Below are the code and all the weights of a small trained network. Each question names an input and a class and asks about switching units off, where a switched-off unit gives its printed mean instead of its output.

import numpy as np


def w(rows, s, z=0):
    codes = np.array(rows[::2]) - 128.0
    scale = np.full(codes.shape[1], s)
    scale[-1] = z or s
    return codes * scale


def f(y):
    return np.maximum(y, 0)


def log_softmax(a):
    a = a - a.max(-1, keepdims=True)
    return a - np.log(np.exp(a).sum(-1, keepdims=True))


def net(x, mask):
    res = np.array(x, float).reshape(1, 8) / 4 @ E
    y = f(res @ A[0][:, :-1].T + A[0][:, -1])
    res = res + np.where(mask, y, B[0][:, -1]) @ B[0][:, :-1]
    return log_softmax(res[-1] @ U[:, :-1].T + U[:, -1])


A, B = {}, {}
E = w([
[143,130,114,133,131,120,120,125,118,139],'x0',
[136,142,120,149,113,146,133,119,131,125],'x1',
[125,130,114,112,111,105,127,150,146,113],'x2',
[162,134,128,171,112,144,119,99,121,128],'x3',
[124,125,140,138,120,106,132,105,142,127],'x4',
[128,111,112,110,136,88,112,105,113,155],'x5',
[102,132,185,149,81,96,161,166,10,148],'x6',
[190,70,129,87,112,141,221,120,150,159],'x7',
],0.014)
A[0] = w([
[119,140,87,147,183,130,117,116,188,130,59],'n1',
[158,123,116,109,109,127,192,134,149,162,121],'n2',
[109,153,157,138,98,103,156,137,66,132,67],'n3',
[103,101,145,87,134,110,102,132,145,121,165],'n4',
[101,141,95,94,131,149,142,93,135,106,1],'n5',
[118,107,125,159,89,109,153,168,64,134,30],'n6',
[181,59,142,88,118,160,202,114,145,173,175],'n7',
[44,195,141,160,149,124,7,120,115,105,161],'n8',
[122,108,113,175,143,111,166,164,148,133,35],'n9',
[91,165,154,140,96,101,163,138,97,139,81],'n10',
[153,124,84,94,194,167,100,83,204,91,52],'n11',
],0.012,0.0024)
B[0] = w([
[94,88,165,157,142,123,95,133,78,85,197],'n1',
[128,146,138,84,73,173,171,139,157,143,189],'n2',
[50,109,100,194,148,88,80,138,101,132,188],'n3',
[121,156,114,192,84,150,143,155,141,138,155],'n4',
[104,116,114,99,116,124,64,155,123,151,148],'n5',
[83,23,75,142,206,120,110,114,115,90,185],'n6',
[197,169,149,77,93,148,199,114,176,185,238],'n7',
[234,172,97,2,95,151,186,170,196,234,245],'n8',
[105,99,132,88,123,139,132,135,175,132,136],'n9',
[125,83,192,175,151,142,108,108,111,100,176],'n10',
[52,59,162,180,130,84,51,80,26,111,248],'n11',
],0.0097,0.017)
U = w([
[254,164,105,15,95,141,199,124,223,225,250],'0',
[23,28,141,206,175,118,80,102,53,130,6],'1',
],0.0093,0.0022)

Each question gives the input, the list of numbers given to net, and the class t.
The units are the neurons (one row each of A and B). Each row of codes is followed by its name. A weight is (code - 128) times the scale printed after its matrix; where a second scale follows, it is the last column's (A, B and U).
mask holds one flag per neuron, in row order. A switched-off neuron (its flag False) gives its mean, the last column of its row in B, instead of its output. The means were averaged over made-up inputs and are rounded, as every weight is.
A unit's drop is (log p(t) with every unit on - log p(t) with that unit switched off) / (log p(t) with every unit on - log p(t) with every unit switched off).
unit that matters most: the unit with the biggest drop
top k neurons: the k neurons with the biggest drops, biggest first
drop of u: that unit's drop, to one decimal
input [-4,-8,8,-3,-1,8,-7,6], class 1: unit that matters most => n11
input [5,-8,-1,5,-7,5,3,-3], class 0: top 3 neurons => n11, n8, n1
input [-3,-3,6,2,6,3,-3,-1], class 1: top 2 neurons => n7, n8
input [2,-7,-8,-1,-1,-1,-4,-4], class 0: top 3 neurons => n8, n3, n6
input [-2,4,3,4,-1,7,-7,6], class 1: top 2 neurons => n11, n8
input [-4,8,8,4,5,5,4,3], class 1: top 3 neurons => n8, n6, n3
input [2,8,2,3,-7,-7,-7,5], class 1: top 2 neurons => n11, n8
input [-7,5,-1,8,-6,4,8,6], class 1: top 3 neurons => n8, n6, n3
input [-7,8,-5,3,-3,-5,-8,5], class 1: drop of n11 => 1.2
input [0,1,-6,-7,-2,0,-3,-5], class 0: drop of n8 => 3.8
input [7,-1,0,0,-6,0,7,-8], class 0: drop of n11 => 0.3
input [6,-5,-1,-2,3,7,-5,1], class 1: drop of n6 => 0.0
